Below are the code and all the weights of a small trained network. Each question names an input and a class and asks about switching units off, where a switched-off unit gives its printed mean instead of its output.

import numpy as np


def w(rows, s, z=0):
    codes = np.array(rows[::2]) - 128.0
    scale = np.full(codes.shape[1], s)
    scale[-1] = z or s
    return codes * scale


def f(y):
    return y / 2 * (1 + np.tanh(0.7978845608 * (y + 0.044715 * y**3)))


def log_softmax(a):
    a = a - a.max(-1, keepdims=True)
    return a - np.log(np.exp(a).sum(-1, keepdims=True))


def net(x, mask):
    res = np.array(x, float).reshape(1, 4) / 4 @ E
    y = f(res @ A[0][:, :-1].T + A[0][:, -1])
    res = res + np.where(mask, y, B[0][:, -1]) @ B[0][:, :-1]
    return log_softmax(res[-1] @ U[:, :-1].T + U[:, -1])


A, B = {}, {}
E = w([
[81,182,155,75,101,40],'x0',
[80,45,239,190,75,52],'x1',
[1,75,19,213,127,69],'x2',
[101,215,163,190,108,194],'x3',
],0.0043)
A[0] = w([
[151,97,57,65,136,69,178],'neuron 1',
[176,192,181,95,133,143,132],'neuron 2',
[168,71,138,130,134,140,147],'neuron 3',
[136,120,91,123,126,129,183],'neuron 4',
[192,33,143,131,142,155,130],'neuron 5',
[130,141,126,106,125,112,149],'neuron 6',
[185,43,134,127,130,152,139],'neuron 7',
[122,120,141,131,128,121,151],'neuron 8',
[132,138,113,76,127,74,155],'neuron 9',
[111,108,166,133,117,85,152],'neuron 10',
[167,133,183,124,134,165,166],'neuron 11',
[156,172,201,146,126,192,254],'neuron 12',
[154,146,71,117,137,174,143],'neuron 13',
[159,163,68,107,137,164,183],'neuron 14',
[142,148,94,120,142,161,147],'neuron 15',
[134,146,136,118,128,127,149],'neuron 16',
[97,84,220,133,116,45,136],'neuron 17',
[124,124,138,131,130,127,145],'neuron 18',
[99,126,4,155,138,159,222],'neuron 19',
[119,129,140,107,125,85,197],'neuron 20',
[152,182,156,96,129,128,173],'neuron 21',
[150,178,154,100,129,131,172],'neuron 22',
[152,148,161,122,132,149,151],'neuron 23',
[75,132,152,209,127,180,153],'neuron 24',
[67,102,82,168,135,106,108],'neuron 25',
[128,127,128,125,127,126,125],'neuron 26',
[105,135,145,165,126,158,149],'neuron 27',
[42,80,125,168,120,52,238],'neuron 28',
],0.014,0.0021)
B[0] = w([
[189,217,121,100,238,125,187],'neuron 1',
[90,153,140,118,79,229,203],'neuron 2',
[142,76,132,73,113,110,155],'neuron 3',
[108,149,110,112,146,114,144],'neuron 4',
[157,39,131,26,102,94,182],'neuron 5',
[136,144,135,117,143,151,136],'neuron 6',
[146,51,127,41,108,94,173],'neuron 7',
[133,115,136,137,137,127,135],'neuron 8',
[177,166,135,117,185,164,156],'neuron 9',
[116,97,171,164,170,121,166],'neuron 10',
[138,111,143,147,41,162,179],'neuron 11',
[155,184,192,203,30,142,212],'neuron 12',
[65,142,159,136,135,74,167],'neuron 13',
[69,175,177,107,147,86,179],'neuron 14',
[88,143,153,134,126,95,152],'neuron 15',
[126,141,140,125,123,145,135],'neuron 16',
[80,73,248,205,193,84,222],'neuron 17',
[133,120,133,134,130,126,132],'neuron 18',
[38,178,2,135,86,76,207],'neuron 19',
[144,123,145,140,174,160,155],'neuron 20',
[114,165,153,105,115,197,175],'neuron 21',
[113,163,153,111,112,188,170],'neuron 22',
[123,133,142,141,81,156,157],'neuron 23',
[247,149,91,173,139,102,174],'neuron 24',
[105,97,53,146,110,188,195],'neuron 25',
[128,128,129,126,131,131,128],'neuron 26',
[177,142,116,155,125,112,143],'neuron 27',
[92,31,72,224,181,196,254],'neuron 28',
],0.032,0.0078)
U = w([
[38,220,119,99,134,6,254],'0',
[160,74,98,20,167,67,50],'1',
[213,210,139,66,230,158,131],'2',
[189,56,177,63,63,87,127],'3',
[100,114,2,163,127,176,59],'4',
[101,198,189,121,38,247,77],'5',
[93,56,194,200,216,145,136],'6',
[245,177,134,192,92,82,201],'7',
],0.0041,0.00059)

Each question gives the input, the list of numbers given to net, and the class t.
The units are the neurons (one row each of A and B). Each row of codes is followed by its name. A weight is (code - 128) times the scale printed after its matrix; where a second scale follows, it is the last column's (A, B and U).
mask holds one flag per neuron, in row order. A switched-off neuron (its flag False) gives its mean, the last column of its row in B, instead of its output. The means were averaged over made-up inputs and are rounded, as every weight is.
A unit's drop is (log p(t) with every unit on - log p(t) with that unit switched off) / (log p(t) with every unit on - log p(t) with every unit switched off).
The circuit of an input: a set's keep is (log p(t) with only the set's units on - log p(t) with every unit switched off) / (log p(t) with every unit on - log p(t) with every unit switched off). Starting from the 12 units with the biggest drops (on a tie, the unit counted first), units are removed one at a time, each time the one whose removal leaves the highest keep (on an exact tie, the one counted first), for as long as the keep stays at least 0.8.
circuit, biggest first: the units of the circuit, biggest drop first
top k neurons: the k neurons with the biggest drops, biggest first
drop when u is switched off: that unit's drop, to one decimal
input [3,3,8,6], class 4: circuit, biggest first : [neuron 25]
input [-5,4,0,-8], class 1: circuit, biggest first : [neuron 5; neuron 12]
input [-6,1,3,-5], class 1: circuit, biggest first : [neuron 5; neuron 7; neuron 12]
input [6,2,-6,-4], class 5: top 2 neurons : [neuron 28; neuron 2]
input [-1,0,-3,-2], class 5: top 2 neurons : [neuron 24; neuron 17]
input [-3,-3,-7,-7], class 3: top 3 neurons : [neuron 5; neuron 7; neuron 3]
input [-2,0,3,8], class 7: top 2 neurons : [neuron 24; neuron 28]
input [5,-1,6,-5], class 4: top 2 neurons : [neuron 19; neuron 25]
input [1,-4,3,-3], class 0: top 2 neurons : [neuron 28; neuron 19]
input [5,-5,4,7], class 0: drop when neuron 28 is switched off : 0.3
input [-2,2,-4,-7], class 3: drop when neuron 19 is switched off : 0.1
input [-6,3,-8,4], class 5: drop when neuron 4 is switched off : 0.0
